Each row is followed by its class. Each block has new classes.
[ -2 -13 -12   0  56 -29 -10  14   6  17 -10   1   0  -6 -14  56  31  28] : Z53
[ 10   1 -10  -7  24  20 -40  -8  -2  22 -12 -15  -2  -7 -13  63   2   9] : Z660
[-22  -3  -7   1  42  31 -24  13 -19  16  -9  -8 -26 -23 -16  -5  17  11] : Z53
[ -5  -9  20   3  30 -35  -5  32  -1  -5 -10 -10 -20  -8  37   1 -15  17] : Z53
[ -7  -9 -19 -12  19  26  -3  30  -2  18   1   6 -22   1 -28   7   4  24] : Z53
[-18   0   9   9  29  11 -15  18   5   0   9  -7  12  -6   6  26  48   8] : Z941
[-54 -18 -30   6  75  32 -59 -33 -21  38   6  -5  13  -3   2 110  52  24] : Z368
[-72  -7 -21  -6  40 -11 -25 -14  -3  16  14  -1  20  -5 -11  58  42   6] : Z53
[-17 -20  12   3  31 -19  30  45   3  14  -2   4 -31   6   5 -41   5  -8] : Z941
[-23   3 -12   1  50  28 -28   4   8  22 -14  36 -10  -3 -12  74  30  21] : Z53
[ -1  -6 -31   8 -23  40 -48 -20   8  -1  -3  -8  11  -7 -17  55  45  22] : Z53
[-50 -16  -5 -11  29 -11 -16 -28   3  27  -9 -10 -36  -7 -18  25   7 -14] : Z53
[-32   0   2 -70  28  22  16 -14 -15  21  -1   1 -20   5   1  -1  27  -2] : Z941
[-20  32  10   6  39 -29   4   9  -1   6   6  -6  -4   1  15  -2   1  20] : Z53
[-16  29   1  19  21 -12  -9  -2  -5   0 -12 -21 -17  -6  13 -15  12   1] : Z941
[-14   3 -16   4   7  -3  15   9   4   2 -13   3 -11   6 -26  18   2   5] : Z53
[ 37   2 -22   4 -14 -31 -69   2  14 -20 -33  -1   0  -6  -9  26 -32  31] : Z53
[-16 -18   3   8  24 -19  -8  26   5  -5  -1  -6 -29  13  12  -8 -23  16] : Z53
[-39 -14 -14   7  51 -14 -18 -11 -15   1   6   7 -26  18   5  14  26  31] : Z660
[-30   0 -19   4  39  33 -36  -3   7   4  16  -6 -16   3 -23  40   2  29] : Z660

Each row is followed by its class.
[  6  14   0   2  -2  12  -8   1 -14   9   6   0  -9   7  66  22  -6 -13] : Z159
[ -4 -12  13   3 -12   0  17 -13 -10  30  13  -8  -6 -18  -8  13 -41  14] : Z851
[  0  18  -1 -10  -2   2  -7  -9 -10   1   0   5   8  12   0  10  -4  -2] : Z819
[ -3   4   0   0   6  17 -17  -7  -6 -24 -11  -5   5  13 -34  20   7   2] : Z819
[  8   2  -1   3  -2   4  -2 -10  -2 -13  -5  -6  10   3 -10   4  -2  -8] : Z44
[-11   5  -1  -3  -2  19   1   1 -24  -1   8  -2 -13  -9  22   6  -6   1] : Z54
[ -3   2  -2 -18   0  -4  -4  -8   8   8   3   0  -2  14   2  20 -19  -4] : Z969
[ -4  12  -3  -7   2   3   0  -8 -14   0  -1  -3  10  10  -5  17   5  -1] : Z819
[ -2 -28   2  11   9 -20  22  14 -14  14  12  -7 -10 -11  45  -3   9  12] : Z129
[ -2  11  -1 -10  -2 -10  -6  -4 -14  -6  -8  -8   8   5 -23  11  12   7] : Z489
[-1 -5  1 -5 -3  1  2  2 -5  4 -5 -2  0 -7  0  2  9 -8] : Z819
[ -8  21   2 -28   3  11  -6 -12  -1  -5 -11  -5   8   9  -1  20  -8   9] : Z819
[ -4   4  -2   4   0   3  13   6 -14   2   0   8  -7 -10  -7 -13 -22   8] : Z654
[ -1  -2   5  18   2   7   1  -5 -13 -14  -2  -5  -1   6  32  -6 -13  -3] : Z489
[ -1   3  16   9  -7  15   3  -4 -13   2  15 -10 -12   3  38  27 -34  -3] : Z159
[ -6   5   4  -7  -5 -14   1  -2   1  17  11  -2  -4  12  26  17 -23   2] : Z969
[  2  -1  -1   2  10  10  -1   0  -4 -19  -5  -6   4  19 -42   1  -1 -10] : Z489
[ -2  18   4  -5  19  16 -21  -1 -15  14   4  -3  -5   8  26  34 -16  10] : Z819
[ -4   2  -2   3   3   8  -7  -8  -7  -1  -2   0  -6   2  18  10 -10   2] : Z173
[-10   6 -11   8   4 -14   3   4 -17  23  -3   7 -14   8  29  10 -16  29] : Z129
[ -1   0   1  14  -3  -2  -4  -6  23  -8  -1  -4  -7   2  12  -2 -16   1] : Z35
[  1  -9  -2 -11 -19   7  20  -5  -3  16  18  -3  -8   9  40  13 -18 -19] : Z440
[ -2   8   5  14  -5  -9  18  16 -29  39  11   5 -30  -6  66  20 -48  32] : Z129
[ -3  23   5   8  -1  16   2  -2 -22  20   6 -15 -20 -12  66  34 -51  15] : Z54
[  9   1   5  22   5  16  -5   1 -14 -26   2  -7 -11   4  50  14 -17  -8] : Z159
[ -8  19  -3   2   2  10 -20   0   9   1 -17  -2   1  -1 -36  12 -21   5] : Z54
[  7 -22  -2   4   5   8   0 -12 -10 -22  -1  -7   5 -12 -41   5  30  -5] : Z54
[ -2 -13  -1   2   7 -18  17   5 -17  13   6   0  -3   1   9  -2  -7  15] : Z129
[ -7  16   2  -3  -3   3  -7  -9 -11  -6  -2  -1  11   2   6  17  17   6] : Z819
[ -3  19   5  19   6  10  -6 -29 -21  -7  11  -6  -2  17  27  26 -23   5] : Z819
[-23  44 -22 -50   7  -3 -27   5  21  63  -8   4 -13  40 -40  62 -51  31] : Z440
[ -4   3  -6 -14   4  -1  -6  -4   0  15   7   5  -1  14  -6  25  -3   6] : Z173
[  1  -2   2   4   0   3  -3  -3 -27 -11   0 -14  -4   1  19  17  -9   5] : Z819
[ 14 -33  10   9   2   4  29  -4 -45 -33   6 -10   4   5  25  -8  26 -20] : Z173
[ -4 -34  -6  13  14  -5  21  13  -9  -7   1  -1  -6 -13 -28  -9  21  11] : Z129
[ -7  12   1   3   2  13  -2   1 -29   1   1  -1 -11  -1  15  24 -23   9] : Z54
[ -2   9  -1   6   0  10   9  -1 -26   1   8  -9 -23  12  64  27 -38   1] : Z173
[ -2  -3   3   7   3   2   2  -2 -11   0  -7   1   2  -9 -20 -15 -12  10] : Z654
[ -1   3   3  -4  18  14  -4   7  12  -6 -13  -3   2   1 -19  19  -1  -8] : Z159
[  1  -4   4   7   2  12   8 -41 -25  -7   7 -10  -3   0   7  15  -6   3] : Z819
[  1  -6   1  15   2  -3   9   4 -17  -5  -7  -5 -11  -1  27   2 -29  -4] : Z489
[  2 -14  -1  -1  -3   3  14  -2  -4   4  11  -4  -4  -5  -7   1  -5  -9] : Z54
[ -4   0  12   4  -2   4  -1  -9 -14   2  -1  -2  -1  -1  38  14   0   5] : Z819
[  0  -3   2  30  -2  16   2  -7 -10  -3  10  -6  -7   7   8  16  -9 -14] : Z159
[ -3  15   9  10  -7  19  -4  -5 -20   3  15 -16 -15  10  66  32 -50  22] : Z159

Each row is followed by its class. Each block has new classes.
[ -1   2   3   7  -3   1  25  13  -3   4  -3  -1   0  -1  -1 -14  -1  -2] : Z790
[-13  -1   6  18  -4  11  45  10 -10  22   0  -9   2  -1  14 -34   4  36] : Z417
[  5  -2   4   4   0  -1  10   9  -3   1  -1  -2   1   0  -1 -12  -2  -2] : Z17
[ -6  -3   4  12  -1   7  29  14  -7  12   0 -12  -3  -2  -2 -22   3  18] : Z417
[  0  -1   7  20  -4   2  10  15  -6   4   4  -2   0  -4  -4 -20   4  24] : Z790
[ 12  -2   6   4   2  -3  -8   9   5 -11   2  10   3  -3  -5 -14  -1 -16] : Z323
[  6  -5  -1   6   7   3  -5  13   0  -4  -2  -6  -1   1  -5 -10   1 -20] : Z505
